The symbols move the units like this.
state | % § !
feza | pagu kapi bobe
dute | gefe pimu temi
lozo | zuze rusu nure
luga | tora viko vego
sazu | ruge meku sufe
rusi | nare depi dafa
fena | laku fubi nare
meku | nure sazu mipo
libi | mure vego viko
sepo | memo temi pimu
gefe | veni didu dute
gogo | bola dafa depi
dafa | rusi gogo ziza
veni | mipo tove gefe
sene | fina bobe kapi
memo | loru vado sepo
ruge | tove mipo sazu
zuze | vego mure lozo
viko | libi luga sike
tulo | rate vuzi tora
vuzi | sike tulo gipa
pimu | sepo dute didu
nare | fena pote rusi
didu | pimu gefe tove
loru | ziza lodo memo
mipo | meku ruge veni
sike | viko tora vuzi
depi | gogo rusi pote
mure | rusu zuze libi
vado | temi memo lodo
tora | tulo sike luga
divo | bobe fina rate
lodo | vado loru bola
kapi | sene feza laku
ziza | dafa bola loru
fina | gipa divo sene
bola | lodo ziza gogo
bobe | feza sene divo
laku | kapi pagu fena
rate | divo gipa tulo
vego | luga libi zuze
gipa | vuzi rate fina
temi | dute sepo vado
rusu | sufe lozo mure
fubi | pote fena pagu
nure | lozo sufe meku
pote | depi nare fubi
tove | didu veni ruge
sufe | sazu nure rusu
pagu | fubi laku feza

In the rows, 52 stands for zero.

The rows follow the links: the fewer symbols apart two units are, the more alike their rows tend to be.

Some units and rows for them; each showing differs a little:
zuze -> [ 61,  38,  38,  40,  50,  27,  73,  83,  45,  50,  70,  46,  64,  50,  30,  25,  60,  31,  40,  42,  67,  30,  78,  56,  40,  60,  68,  45,  63,  72,  46,  46,  37,  38,  54,  62,  50,  79,  34,  55,  69,  34,  52]
sike -> [ 55,  68,  35,  26,  32,  56,  48,  26,  85,  56,  52,  60,  52,  24,  53,  47,  60,  62,  62,  80,  35,  82,  48,  59,  66,  66,  23,  45,  44,  46,  48,  71,  31,  37,  61,  47,  48,  41,  77,  48,  51,  52,  37]
ruge -> [ 28,  45,  73,  73,  57,  87,  51,  62,  37,  49,  52,  45,  38,  84,  79,  60,  37,  62,  32,  27,  78,  39,  58,  45,  52,  37,  64,  65,  67,  51,  52,  43,  76,  60,  47,  38,  53,  49,  37,  61,  40,  59,  78]
kapi -> [ 47,  48,  55,  58,  44,  50,  75,  63,  57,  61,  57,  58,  53,  84,  70,  54,  45,  22,  33,  54,  59,  46,  68,  62,  38,  47,  67,  65,  69,  50,  41,  48,  78,  69,  51,  66,  60,  90,  40,  91,  47,  48,  38]
tove -> [ 23,  44,  80,  68,  46,  86,  47,  55,  34,  46,  41,  53,  41,  81,  76,  69,  41,  60,  41,  37,  77,  41,  60,  43,  47,  39,  58,  59,  66,  36,  66,  47,  79,  71,  54,  42,  45,  45,  41,  61,  41,  71,  72]
veni -> [ 75,  47,  63,  61,  65,  19,  36,  38,  45,  48,  39,  72,  52,  48,  28,  72,  38,  54,  86,  60,  35,  56,  37,  45,  57,  52,  35,  56,  39,  34,  64,  44,  69,  73,  52,  61,  59,  50,  63,  33,  46,  82,  40]
vego -> [ 48,  48,  41,  41,  45,  43,  76,  83,  45,  54,  67,  41,  66,  59,  46,  33,  72,  27,  29,  42,  65,  34,  72,  65,  34,  55,  79,  45,  66,  72,  47,  47,  43,  37,  52,  62,  49,  80,  33,  71,  68,  29,  45]
rusu -> [ 57,  52,  36,  56,  68,  76,  46,  77,  62,  35,  65,  22,  39,  58,  57,  42,  53,  77,  40,  30,  56,  45,  42,  47,  75,  44,  65,  46,  48,  80,  41,  55,  39,  20,  35,  28,  60,  44,  53,  46,  53,  25,  75]
nare -> [ 77,  47,  33,  64,  77,  23,  63,  82,  39,  47,  68,  38,  59,  63,  28,  44,  59,  39,  48,  33,  45,  25,  52,  53,  52,  48,  79,  49,  45,  76,  47,  40,  54,  39,  37,  61,  65,  77,  37,  53,  63,  30,  46]
viko -> [ 65,  69,  31,  29,  44,  58,  47,  34,  86,  47,  57,  51,  52,  19,  51,  43,  59,  70,  62,  67,  35,  71,  44,  59,  72,  60,  32,  43,  41,  55,  42,  65,  17,  26,  55,  44,  50,  30,  74,  39,  49,  42,  50]

Each walk starts at a row. The symbols on each line, taken left to right, move it on to the next unit.
Each answer is a row, close to the row of the unit it stands for.
new walk
[ 66,  59,  26,  45,  63,  65,  45,  61,  70,  36,  62,  27,  36,  41,  54,  42,  60,  75,  45,  40,  44,  57,  38,  48,  77,  52,  54,  45,  41,  78,  45,  61,  22,  13,  40,  34,  56,  35,  57,  36,  54,  24,  73]
% § ! § ! % §: [ 89,  39,  42,  36,  57,   7,  56,  68,  50,  36,  66,  60,  52,  33,  19,  32,  47,  39,  69,  53,  52,  27,  65,  50,  48,  59,  51,  44,  48,  59,  49,  53,  36,  45,  43,  66,  62,  70,  48,  24,  55,  59,  58]
! ! % § ! % ! ! §: [ 76,  28,  44,  31,  60,  16,  62,  83,  44,  38,  73,  53,  59,  38,  27,  26,  53,  36,  57,  50,  62,  27,  73,  46,  43,  59,  57,  42,  52,  66,  51,  50,  31,  40,  52,  59,  54,  74,  44,  43,  63,  52,  55]
new walk
[ 60,  52,  69,  76,  64,  35,  34,  29,  40,  61,  30,  69,  55,  54,  33,  80,  41,  53,  74,  59,  30,  61,  32,  45,  50,  54,  37,  56,  38,  30,  66,  42,  78,  81,  53,  59,  58,  42,  61,  39,  46,  83,  40]
! ! % % § § % % %: [ 89,  35,  51,  39,  59,  10,  44,  60,  53,  36,  61,  71,  53,  35,  18,  47,  36,  47,  78,  58,  45,  40,  59,  46,  57,  58,  41,  47,  36,  45,  54,  55,  40,  54,  44,  61,  69,  62,  56,  25,  53,  71,  55]
% ! § § § !: [ 49,  47,  43,  66,  69,  76,  47,  75,  49,  41,  62,  21,  36,  71,  70,  54,  51,  67,  35,  25,  62,  37,  45,  45,  70,  39,  68,  55,  52,  76,  45,  45,  49,  31,  37,  31,  55,  49,  46,  56,  51,  32,  85]
new walk
[ 62,  48,  51,  57,  51,  43,  76,  76,  48,  57,  60,  46,  58,  77,  59,  48,  48,  22,  31,  46,  56,  33,  59,  57,  36,  42,  75,  61,  68,  61,  37,  39,  74,  58,  45,  67,  61,  87,  33,  83,  53,  42,  47]
% % % ! ! %: [ 40,  46,  61,  47,  30,  60,  71,  46,  65,  71,  53,  65,  53,  72,  77,  47,  42,  26,  41,  69,  56,  60,  64,  66,  40,  51,  56,  65,  70,  41,  43,  50,  77,  75,  59,  68,  55,  80,  48,  95,  47,  58,  31]
! § % § ! § % § !: [ 77,  50,  33,  62,  76,  11,  51,  83,  36,  45,  63,  40,  64,  47,  15,  43,  58,  39,  58,  35,  38,  36,  46,  51,  49,  54,  70,  47,  39,  74,  53,  41,  50,  29,  40,  56,  64,  63,  41,  37,  70,  34,  50]
new walk
[ 68,  43,  42,  63,  64,  32,  71,  80,  46,  53,  72,  40,  60,  72,  47,  49,  55,  29,  42,  41,  54,  33,  60,  55,  44,  43,  82,  54,  58,  69,  44,  37,  69,  49,  40,  60,  65,  87,  34,  71,  58,  37,  47]
§ § % ! § % § ! !: [ 83,  51,  32,  56,  71,  14,  48,  67,  37,  45,  55,  45,  64,  32,   5,  47,  65,  50,  68,  39,  38,  39,  43,  48,  48,  60,  62,  40,  34,  69,  59,  46,  35,  36,  45,  58,  57,  50,  51,  22,  66,  42,  50]
% ! ! § ! % §: [ 71,  53,  42,  49,  70,  14,  42,  56,  42,  49,  49,  60,  64,  24,   7,  48,  57,  51,  77,  54,  37,  47,  44,  48,  49,  64,  45,  40,  36,  53,  62,  45,  31,  40,  54,  54,  54,  37,  54,  14,  61,  50,  46]
new walk
[ 40,  40,  55,  70,  67,  83,  49,  74,  43,  42,  59,  32,  33,  81,  76,  56,  49,  58,  32,  22,  74,  35,  48,  43,  60,  34,  66,  58,  61,  66,  53,  51,  65,  45,  39,  39,  56,  45,  35,  60,  42,  45,  87]
% § § ! ! ! ! !: [ 64,  64,  25,  39,  58,  62,  45,  48,  78,  41,  58,  35,  43,  30,  49,  38,  58,  76,  56,  55,  42,  64,  41,  54,  78,  57,  44,  40,  40,  70,  42,  66,  16,  18,  44,  39,  52,  29,  66,  38,  53,  37,  60]
§ ! § ! ! ! ! ! !: [ 41,  57,  59,  41,  21,  63,  68,  31,  67,  67,  49,  71,  57,  59,  78,  47,  47,  33,  48,  75,  49,  67,  66,  65,  44,  60,  41,  61,  65,  35,  43,  58,  65,  72,  60,  64,  48,  74,  58,  83,  46,  62,  26]
new walk
[ 41,  52,  80,  57,  42,  50,  38,  30,  34,  59,  29,  77,  55,  41,  35,  64,  51,  59,  76,  64,  53,  58,  53,  49,  37,  63,  31,  50,  52,  25,  72,  48,  55,  78,  68,  59,  41,  29,  57,  30,  52,  84,  48]
! ! § ! ! %: [ 34,  61,  69,  81,  63,  50,  42,  33,  30,  65,  29,  58,  58,  64,  44,  88,  46,  52,  68,  52,  46,  67,  29,  54,  50,  48,  50,  60,  44,  31,  69,  41,  79,  81,  58,  55,  51,  37,  53,  43,  50,  76,  41]
§ % § % ! § ! § !: [ 28,  60,  70,  85,  58,  69,  38,  39,  26,  68,  25,  53,  56,  71,  56,  82,  58,  55,  53,  44,  49,  64,  31,  50,  43,  47,  58,  61,  55,  36,  70,  39,  84,  76,  61,  50,  40,  35,  43,  57,  56,  63,  46]
new walk
[ 61,  56,  52,  45,  60,  24,  39,  41,  41,  49,  39,  68,  62,  27,  10,  54,  53,  56,  82,  58,  43,  54,  48,  44,  44,  67,  40,  41,  38,  43,  69,  50,  33,  54,  63,  57,  48,  32,  60,  13,  65,  66,  40]
% ! ! § ! % §: [ 47,  54,  68,  52,  55,  33,  33,  30,  42,  51,  34,  72,  57,  31,  20,  63,  54,  60,  81,  61,  46,  57,  48,  46,  46,  66,  28,  45,  37,  32,  72,  53,  38,  66,  67,  54,  39,  28,  62,  22,  57,  76,  40]
! ! % § ! % !: [ 13,  59,  73,  81,  58,  77,  44,  47,  20,  69,  33,  48,  57,  70,  56,  80,  61,  53,  38,  30,  63,  52,  45,  51,  39,  45,  69,  56,  54,  44,  73,  38,  72,  69,  60,  46,  35,  36,  40,  60,  57,  54,  53]
